Where the symbols take the items:
DP: se>GG, ze>SJ, po>QP, su>ZM, bu>FB, zu>SG
JH: se>HR, ze>TZ, po>TB, su>TT, bu>LT, zu>RG
HT: se>BR, ze>FT, po>CD, su>GP, bu>LL, zu>PF
RG: se>CM, ze>LT, po>LZ, su>JH, bu>TT, zu>HN
HN: se>GT, ze>TT, po>HL, su>RG, bu>JH, zu>CG
QF: se>DP, ze>QP, po>PB, su>SZ, bu>MP, zu>SJ
ZG: se>LL, ze>HF, po>MZ, su>CD, bu>DN, zu>SD
LT: se>HN, ze>HL, po>GG, su>TZ, bu>NJ, zu>TT
GJ: se>CD, ze>NC, po>NH, su>HQ, bu>MZ, zu>DS
SF: se>QF, ze>PB, po>BR, su>RF, bu>JF, zu>QP
QJ: se>PQ, ze>HT, po>NB, su>CJ, bu>PF, zu>BR
NH: se>NC, ze>GT, po>HN, su>LD, bu>MC, zu>CH
PF: se>HJ, ze>LL, po>ZG, su>HT, bu>GP, zu>CJ
NJ: se>JH, ze>TB, po>JR, su>HL, bu>LZ, zu>TZ
SJ: se>SG, ze>MP, po>JF, su>QF, bu>SZ, zu>FB
HB: se>HQ, ze>LD, po>HR, su>CH, bu>NH, zu>RC
CJ: se>BF, ze>GP, po>SD, su>PF, bu>HT, zu>QJ
TT: se>CG, ze>NJ, po>SC, su>LT, bu>TZ, zu>JH
QP: se>SJ, ze>JF, po>HJ, su>SF, bu>RF, zu>MP
LD: se>RC, ze>CM, po>RG, su>MC, bu>GT, zu>NH
DS: se>ZG, ze>MZ, po>CH, su>GJ, bu>HQ, zu>HF
JR: se>TB, ze>ZM, po>SZ, su>SG, bu>DP, zu>FQ
GP: se>QJ, ze>NB, po>DN, su>LL, bu>FT, zu>HT
FT: se>PF, ze>ZG, po>DS, su>NB, bu>SD, zu>LL
MZ: se>HF, ze>HB, po>MC, su>NC, bu>RC, zu>HQ
FB: se>JR, ze>SZ, po>RF, su>SJ, bu>QF, zu>ZM
LL: se>CJ, ze>SD, po>HF, su>FT, bu>NB, zu>GP
NB: se>HT, ze>CD, po>GJ, su>SD, bu>ZG, zu>FT
MC: se>HB, ze>HR, po>JH, su>GT, bu>CM, zu>LD
BF: se>RF, ze>QJ, po>GP, su>HJ, bu>BR, zu>PQ
RF: se>SZ, ze>PQ, po>QJ, su>JF, bu>PB, zu>SF
CD: se>FT, ze>DS, po>NC, su>DN, bu>HF, zu>ZG
SG: se>SC, ze>FB, po>MP, su>DP, bu>ZM, zu>JR
CM: se>NH, ze>HN, po>LT, su>HR, bu>CG, zu>GT
NC: se>DS, ze>CH, po>GT, su>RC, bu>HB, zu>MZ
TZ: se>RG, ze>LZ, po>FQ, su>NJ, bu>HL, zu>LT
CH: se>MZ, ze>MC, po>CG, su>NH, bu>LD, zu>HB
SC: se>NJ, ze>JR, po>FB, su>GG, bu>FQ, zu>TB
MP: se>FB, ze>RF, po>BF, su>QP, bu>SF, zu>SZ
FQ: se>LZ, ze>DP, po>QF, su>JR, bu>SG, zu>GG
SD: se>GP, ze>DN, po>HQ, su>ZG, bu>CD, zu>NB
CG: se>MC, ze>JH, po>NJ, su>HN, bu>RG, zu>HR
LZ: se>LT, ze>GG, po>DP, su>TB, bu>SC, zu>HL
GG: se>HL, ze>SG, po>SJ, su>FQ, bu>JR, zu>SC
PB: se>QP, ze>HJ, po>PF, su>PQ, bu>BF, zu>JF
JF: se>MP, ze>BF, po>CJ, su>PB, bu>PQ, zu>RF
RC: se>GJ, ze>NH, po>CM, su>HB, bu>CH, zu>NC
PQ: se>SF, ze>BR, po>HT, su>BF, bu>HJ, zu>PB
GT: se>CH, ze>CG, po>TT, su>CM, bu>HR, zu>MC
ZM: se>FQ, ze>QF, po>SF, su>FB, bu>SJ, zu>DP
HJ: se>JF, ze>CJ, po>LL, su>BR, bu>QJ, zu>BF
HF: se>SD, ze>HQ, po>HB, su>DS, bu>GJ, zu>DN
SZ: se>ZM, ze>SF, po>PQ, su>MP, bu>QP, zu>QF
BR: se>PB, ze>PF, po>FT, su>QJ, bu>CJ, zu>HJ
DN: se>NB, ze>GJ, po>RC, su>HF, bu>DS, zu>CD
TB: se>TZ, ze>FQ, po>ZM, su>SC, bu>GG, zu>LZ
HL: se>TT, ze>SC, po>SG, su>LZ, bu>TB, zu>NJ
HR: se>LD, ze>RG, po>TZ, su>CG, bu>HN, zu>CM
HQ: se>DN, ze>RC, po>LD, su>MZ, bu>NC, zu>GJ

The rows follow the links: the fewer symbols apart two items are, the more alike their rows tend to be.

Each row is also shifted at random along 5 hidden directions that mean nothing.

Some items, each with a row of numbers:
PB [ 36 -45  31  31  14 -10   6  -9  -4  16  23 -20 -45  17   2  24  36  95 -18  14  17  -2  19  28 -12   2 -20   7 -11 -14 -31 -32 -21 -11  26  -2  22 -21 -16 -53   8]
NJ [ 27  -7  12   0  36  -2   4  16 -50 -25 -30 -36  28  23 -13  -9  -8 -50  59 -26   7 -10  42 -30  11   4  58   2  15   1  41  46 -22  22  34  32 -40 -14  48  -4  34]
BR [-48 -10  19  24 -33  43  23 -18  66  -5  21  -1  -7 -14  61  16  14  38 -16  40   1   0  41  36  17  23  -4  44  23  27 -35  -8 -10   8  17 -20  10   3  -7 -10 -14]
CM [-140  -17  -15  -22   22  -21   14   62  -16    0   11   60  -11   25  -14  -39   12   15   24   -8   40   34   -5   23   41  -67  -14   -7  -27  -12   -1   61  -11  -46  -20   34  -82  -60  -36  -14  -29]
CD [147 -27  24  26 -24  -9   4  35  28  12 -10  25 -19   8 -32 -16  26 -10 -36   9 -32  28  -4  46 -23 -39   5  25  16   0  10  19  20  24   0  34 -46   3 -23  -1 -13]
SD [ -4 -30  28  31  19  13  -5  -7  27  35 -13  47 -34   3 -39   3  40 -32 -27  -2 -38   0 -22  55 -80 -14 -12  31  16   4   7  -1  30  27 -24 -25 -26  11   6   3  -9]
JR [ 60  18  11 -16   5  20  39  11 -11 -24  -4  29 -30  -3  35   1  -8  49  43  -5  67 -18  49  10  40   4 -11   9 -17  49   5  31 -40 -56  10 -23 -44 -56  -6 -31  -8]
CJ [ 69  20  -7  12 -35  18   3 -31  45 -20  22 -28  53 -26  55  39  -2  -9 -45  -1 -24  20  44  26  20 -17   2  19  -6   1 -31  -8  11  18  12 -26  51  18  19  19  -1]
QP [ 14 -21  29   9  45  -6  -1 -43 -43   9  14 -34  13  -4 -22   7  -7  39 -55 -22  -7   4  19   2 -14   8 -26 -36  36  -5  47  27  -6  24  -8  40  47  27  62  -5  36]
CG [-52 -10 -36 -35 -19   5  16  67  -5  -3  16  66 -24  34 -26 -41   6   9  43  20  20  14 -48 -21  30  -8   7  -4  -6  11   9  28 -29 -46 -25  14 -63 -21 -46 -10 -22]
TZ [-89 -17 -14 -12  13  14   8  21 -67 -24   6 -35  16  26 -24  32  -9 -33  71  16   2 -18  14 -37  25   8  34  15  -9 -21  31  13 -47   2  11   7 -29 -19  30 -10  19]
HF [ 69 -24   3  25 -43  15  10  34  45  15 -10  18 -20  27 -18  -6  23  -4  10  36 -31  23 -14  32 -21 -18  22  59   8  -3 -11 -27  -2   9   2   3 -45   5 -46   1 -25]
MC [111  27  12  -2  19 -20 -15  17   7 -10 -64  55 -11 -21 -10 -62  -1 -73  24 -46   9  -2  -9  13 -30 -13  16  -9  10  27  17  40  47  -2  10  -9 -52 -14 -22  39 -34]
GG [ 30  18  25   4  40 -39  -8 -28 -15 -14 -42 -15 -28 -17  13  10 -33  25  18  -6  51 -22  22 -28  -8  14 -32 -32 -14  30  -2 -16   6 -60  14 -13  14   1 -18 -17   4]
TB [  3 -16  16  -7  43  -7   2 -11 -55 -11 -18  -7 -57  40   0  41  10  15  83 -11  67 -48   7 -32 -19   6  30  22 -54 -15 -18 -26 -31 -26  10 -56 -13 -61   5 -40  12]
FT [ 19   8  25  22  24  16 -20  10  16  -8   3  44   9 -29 -34 -90  42 -19 -43 -59 -31  10  -6  57 -20 -19  23   6  41   8  17  52  45  77  16  32  -9  13  22  30   0]
FQ [-33   1  33 -16  34  -8  27   6 -21 -20 -38  12  -5 -10  37  15 -26  37  11   5  59  -2  69  -7  17  -6 -29 -24  -4  34   0  30  -7 -65  -3   4 -16 -35  -7 -18   1]
HB [-85  27 -17   5  13   6 -25 -10  -4  -2 -40  -2  -7  -9   7 -10  -7 -86  49 -19  -9 -33 -54 -20 -30  23  51  30 -15 -17 -20 -27  44  38  18 -42  -1   4 -14  30 -14]
SF [ 29 -26  34  31  46  32  10 -43 -23  13  -1 -19 -29   8 -24  29  13  10 -16   5 -10 -32  15   8 -51  26  11  15  23  20  24 -17 -12  25 -10 -23  10  11  50 -21  40]
SZ [100  19  -3 -11  13  -1 -12 -36 -37   6  43 -22  29 -10 -14   0  -3  34 -27 -15 -14 -15 -10 -36  10  30 -16 -37  20 -17  27   4 -19  21 -13   6  60  28  62   5  23]
NH [ -4  11 -12 -15  21 -36 -42   8 -14  10 -22  13  -6  11 -18   4   4 -46  24 -49  14  -3 -49 -19 -30 -19   9 -21 -58 -54 -46 -26  42 -26   9 -35  29 -18 -24  17 -20]
PQ [ 96 -54  46  36   7  34  37   6  38 -20 -13  -7 -12  13  22  20  27  53   1  25  10   5 108  70   6 -25  20  71   8  24  -5  28 -26   8  28   0 -54 -49  18 -24  12]
RG [ 17   3 -45 -40 -32  -2   8  50 -19  -4  19   8   9  35 -17  14 -21  -3  36  34  -5  24 -20 -28  46 -28  -1  -5 -13 -15  13  16 -42 -38 -24  37 -41 -10 -14 -12  -7]

Where do the symbols, taken in turn from left to right, take each start?
Answer with the item's name.
[  3  26   4  11 -21   9  -8 -47  45  -1   6 -14  60 -41  35  34   3 -37 -67 -10 -37  14  33  21 -20   2  -7  15  21   9  -8  -9  41  24   1 -32  58  40  33  43  -7]
se ze ze ze => NB
[ 18 -11 -10 -23  19 -19   3  83 -20  -9   4  63   6  33 -26 -33  25  23  35 -31  39  21  15  40  36 -86   9   1 -46 -30 -11  79 -14 -32  -1   4 -86 -95 -20   5 -33]
ze ze zu => RG
[-70  22 -18  -6  28 -32 -35   5 -20  11 -17  10  -2  -2  -1  -5   2 -47  27 -33   7 -14 -46 -24 -22  -6  25  -9 -40 -40 -35 -33  30   8  26 -27  32 -14 -25  20 -12]
po ze => JH
[ 35 -18  -2  14  18 -11 -13   4   3  40  34  33   2   8 -36 -19  50  21 -55 -30 -20  15 -31  49 -15 -35 -13 -24 -20 -53 -24   4  33  24  -3   9  16 -12   4  10 -10]
se po => CD
[-61  19   5  15 -30  -3  -1 -39  59  -9   6 -35  15 -39  43   2  -4  15 -56  20 -18   6  10  14  24  27 -36   2  23   4 -31 -36  24   3   6  -6  67  43 -19   1   8]
bu po zu ze => DN
[ 27  15 -32 -31 -13  -9 -15   6 -53  -9   0 -29   8  -3 -18 -18 -33 -36  48   9 -10 -13 -40 -83  21  39   5 -27  -1 -20  18 -20 -27   4   2  22  16  28  11   2   5]
se zu => CG
[ 78  10 -40 -23 -30  -7   1  22 -26 -11   2 -26  25  13 -13   2 -19 -44  49  31 -19   2 -26 -64  21  16  14 -14  -4  -6  26   4 -24  -8  -9   9 -23  13  20  10   2]
bu po po zu => SJ
[  4 -14  -7   9 -42   8  18 -13  40   6  43  -9 -42 -12  38   4  14  85   0  28  19 -11 -14  16  21  31  -2  22 -15   4 -66 -65 -30  -1  25 -34  36 -13 -53 -39 -14]
po zu => GP
[-21   0 -37 -40 -23  17  32  53 -20 -10   4 -13  22  39 -11  35 -10 -51  47  45  -6   6  -6 -40  11 -10  21  27 -17  -3  12  16 -55 -17 -43   0 -63 -20   9 -16  -2]
zu zu se => GT
[  2 -21  28  31 -18   9   9 -15  38   7   4 -10 -43 -20  44 -24   9  77  -4  25  21  -5   0  19  15  32  -8  19  28  29 -23 -29 -10  25  23  -8   6  -1 -43 -34   7]
su po se => CJ
[ 23   6   8   7  17   7 -19 -13   7  10  26  14  33 -12  -6 -16  30  -2 -65 -45 -26  11  -9  35 -18 -15  -2 -14  13 -16 -15  15  42  51  -7 -12  41  22  32  30  -9]
se ze => GP
[ 23  -2  26  -9  50 -29 -12 -13 -33  -2 -42 -17 -39  -6   5   6 -26  27  28 -21  52 -33  18 -37 -12  20 -16 -36 -15  27   2 -17  -3 -44  29 -23   3 -15  -7 -19  13]
su bu => JR
[-10 -37  25  23  35  20  -9 -29   4  23   9   1 -78   7   0   4  29  66  10  15  11 -40 -18  15 -48  47  -4   9  21  19  -4 -58 -16  20  13 -20   8  -1 -10 -43  20]
ze zu po => HT
[ 47 -20  19  26 -25 -27 -17  20  46  20 -24   7   0  -2 -28 -13   5  -2 -50  33 -43  38 -11  41 -20 -15 -34  -4  34 -11   5   0  38  -6  -4  45  -4  37 -47  10  -9]
se se su ze => NB
[ 54  23   0  11   3  20 -12 -35  30  10  10   9  27 -40   9  -8  20 -31 -51 -41 -27 -12  -9  37 -30   4   7  15   7  -4 -13  17  43  57 -14 -32  45  18  39  40   3]
se ze se => BR
[ -1 -47  41  24  42 -25  -1 -30 -19  27  15 -45  -7  13 -22  29   6  63 -47  -8 -16   6  26  16 -25 -10 -26 -24  17 -18   7  -2  -7   8   7  30  30  -5  23 -35  21]
ze ze su => QJ
[  5  10  10   5  45 -17 -17  -4 -55   2 -25 -23 -16  -1 -13 -28 -30  -6  52 -36  36 -34   8 -41  -4  23  23 -27   6   5  14  10  -1  -4  39  13 -16 -19   6  -7  26]
bu se se => JH
[ 95  19 -16  -2 -23   9 -14 -15  22  -6  46   9  36  -7  26   6  26  10 -42 -28 -18   4  -4  22  11 -12  25   3 -36 -35 -40  -2  18  40   1 -33  57  -7  24  20 -16]
po zu su => CD
[-17 -17  14  -1  33  36  12 -18 -39   2  36   0 -15  -2 -10 -19  24  24 -12 -26  -2 -25   8  15  -8  37  21  13  47  19  43  20 -29  49 -14   8   7  10  72  -5  30]
po su bu => QJ
